Below is a small trained network, with its code and all its weights. Each question gives an input and a target symbol and asks what happens when units are switched off, that is, made to give their printed mean instead of their output.

import numpy as np


def w(rows, s, z=0):
    codes = np.array(rows[::2]) - 128.0
    scale = np.full(codes.shape[1], s)
    scale[-1] = z or s
    return codes * scale


def f(y):
    return y / 2 * (1 + np.tanh(0.7978845608 * (y + 0.044715 * y**3)))


def softmax(a):
    e = np.exp(a - a.max(-1, keepdims=True))
    return e / e.sum(-1, keepdims=True)


def log_softmax(a):
    a = a - a.max(-1, keepdims=True)
    return a - np.log(np.exp(a).sum(-1, keepdims=True))


def net(x, mask):
    ids = ['γδελστψω'.index(c) for c in x.split()]
    T = len(ids)
    res = E[ids] + P[:T]
    r = res
    for j in range(2):
        rows = slice(2 * j, 2 * j + 2)
        q, k, v = (r @ M[0][rows].T for M in (Q, K, V))
        z = softmax(np.where(np.tri(T) > 0, q @ k.T / 2**0.5, -1e9)) @ v
        o = O[0][rows]
        res = res + np.where(mask[j], z, o[:, -1]) @ o[:, :-1]
    y = f(res @ A[0][:, :-1].T + A[0][:, -1])
    res = res + np.where(mask[2:14], y, B[0][:, -1]) @ B[0][:, :-1]
    return log_softmax(res[-1] @ U[:, :-1].T + U[:, -1])


Q, K, V, O, A, B = {}, {}, {}, {}, {}, {}
E = w([
[161,208,51,160,131],'γ',
[141,76,81,115,137],'δ',
[104,164,189,107,5],'ε',
[100,26,153,198,131],'λ',
[70,164,150,231,103],'σ',
[184,140,222,152,144],'τ',
[152,82,146,149,35],'ψ',
[117,189,114,111,131],'ω',
],0.017)
P = w([
[185,162,17,141,174],'0',
[91,95,166,64,212],'1',
[213,165,172,146,131],'2',
[52,101,185,90,183],'3',
[164,98,15,163,61],'4',
[68,113,181,102,183],'5',
[247,188,206,203,151],'6',
[114,128,142,99,176],'7',
[208,129,7,160,84],'8',
],0.011)
Q[0] = w([
[229,174,175,131,111],'head 0',
[133,166,176,98,233],'head 0',
[211,149,91,216,65],'head 1',
[122,191,253,150,183],'head 1',
],0.0064)
K[0] = w([
[151,129,86,164,97],'head 0',
[88,120,119,116,118],'head 0',
[224,124,127,251,124],'head 1',
[103,117,95,99,95],'head 1',
],0.015)
V[0] = w([
[53,134,68,150,134],'head 0',
[95,128,177,32,177],'head 0',
[104,148,69,215,97],'head 1',
[255,196,162,168,151],'head 1',
],0.0092)
O[0] = w([
[179,168,120,191,115,104],'head 0',
[254,227,198,177,170,53],'head 0',
[82,119,70,179,85,147],'head 1',
[99,163,225,172,136,254],'head 1',
],0.01,0.0056)
A[0] = w([
[121,31,94,106,219,89],'neuron 0',
[142,204,94,219,251,160],'neuron 1',
[165,121,43,102,138,104],'neuron 2',
[91,144,166,165,96,84],'neuron 3',
[104,125,112,107,213,136],'neuron 4',
[116,133,195,145,141,108],'neuron 5',
[117,89,113,155,168,254],'neuron 6',
[143,191,49,166,154,35],'neuron 7',
[113,194,139,54,111,118],'neuron 8',
[177,146,124,89,52,178],'neuron 9',
[184,139,111,42,197,34],'neuron 10',
[145,100,196,46,158,190],'neuron 11',
],0.013,0.0024)
B[0] = w([
[97,138,230,178,151,220],'neuron 0',
[182,116,131,61,44,219],'neuron 1',
[98,163,200,191,95,165],'neuron 2',
[180,55,93,66,210,245],'neuron 3',
[253,157,147,195,72,169],'neuron 4',
[120,209,110,62,174,236],'neuron 5',
[86,183,121,98,14,195],'neuron 6',
[154,2,246,102,182,165],'neuron 7',
[234,91,41,134,243,157],'neuron 8',
[114,160,154,230,143,147],'neuron 9',
[37,171,51,145,80,186],'neuron 10',
[108,131,69,139,203,254],'neuron 11',
],0.007,0.0071)
U = w([
[155,113,72,117,125,253],'γ',
[185,67,163,186,155,155],'δ',
[79,153,156,35,144,96],'ε',
[44,156,103,2,61,82],'λ',
[84,56,111,39,126,10],'σ',
[138,27,62,140,184,28],'τ',
[108,151,111,152,116,223],'ψ',
[200,80,148,92,100,177],'ω',
],0.0094,0.002)

Each question gives the input, a string of symbols that net reads in full, and the target symbol t.
The units are the heads (2 rows each of Q, K, V and O) and the neurons (one row each of A and B). Each row of codes is followed by its name. A weight is (code - 128) times the scale printed after its matrix; where a second scale follows, it is the last column's (O, A, B and U).
mask holds one flag per unit, heads first, then neurons. A switched-off unit (its flag False) gives its mean, the last column of its rows in O or B, instead of its output. The means were averaged over made-up inputs and are rounded, as every weight is.
A unit's drop is (log p(t) with every unit on - log p(t) with that unit switched off) / (log p(t) with every unit on - log p(t) with every unit switched off).
The circuit of an input: a set's keep is (log p(t) with only the set's units on - log p(t) with every unit switched off) / (log p(t) with every unit on - log p(t) with every unit switched off). Starting from the 12 units with the biggest drops (on a tie, the unit counted first), units are removed one at a time, each time the one whose removal leaves the highest keep (on an exact tie, the one counted first), for as long as the keep stays at least 0.8.
units of the circuit, in order: the units of the circuit, biggest drop first
most important unit: the unit with the biggest drop
top k neurons: the k neurons with the biggest drops, biggest first
heads that matter: for each layer, one digit per head in row order, 1 if its drop is at least 0.15 and else 0, layers parted by /
drop when u is switched off: that unit's drop, to one decimal
input δ γ τ τ τ ψ ψ, target ε: units of the circuit, in order => head 1; neuron 5
input τ γ τ τ τ τ τ ω τ, target ε: most important unit => head 1
input ψ ω ω λ τ τ γ ε, target τ: heads that matter => 00
input δ τ ε, target δ: units of the circuit, in order => neuron 9; neuron 8
input δ ε ω τ σ, target τ: units of the circuit, in order => head 1; neuron 7
input ε τ σ δ τ τ σ σ, target λ: top 2 neurons => neuron 1; neuron 8
input τ δ δ δ λ λ γ δ ψ, target σ: units of the circuit, in order => head 0; neuron 3; head 1
input ω ω ω, target ω: units of the circuit, in order => head 0; neuron 1; neuron 10
input λ δ ψ τ ψ λ δ γ, target ω: top 2 neurons => neuron 7; neuron 1
input τ σ τ δ λ, target ε: units of the circuit, in order => head 1; neuron 5; head 0
input γ τ δ ω δ λ τ τ γ, target ε: top 2 neurons => neuron 5; neuron 4
input λ τ ω δ, target ψ: drop when head 1 is switched off => 0.3
input γ τ ψ λ ε δ τ τ σ, target ε: drop when neuron 5 is switched off => 0.3
input τ λ ψ ε τ ψ τ, target ε: drop when head 1 is switched off => 0.1
input τ ε γ δ τ τ σ, target ε: most important unit => neuron 5
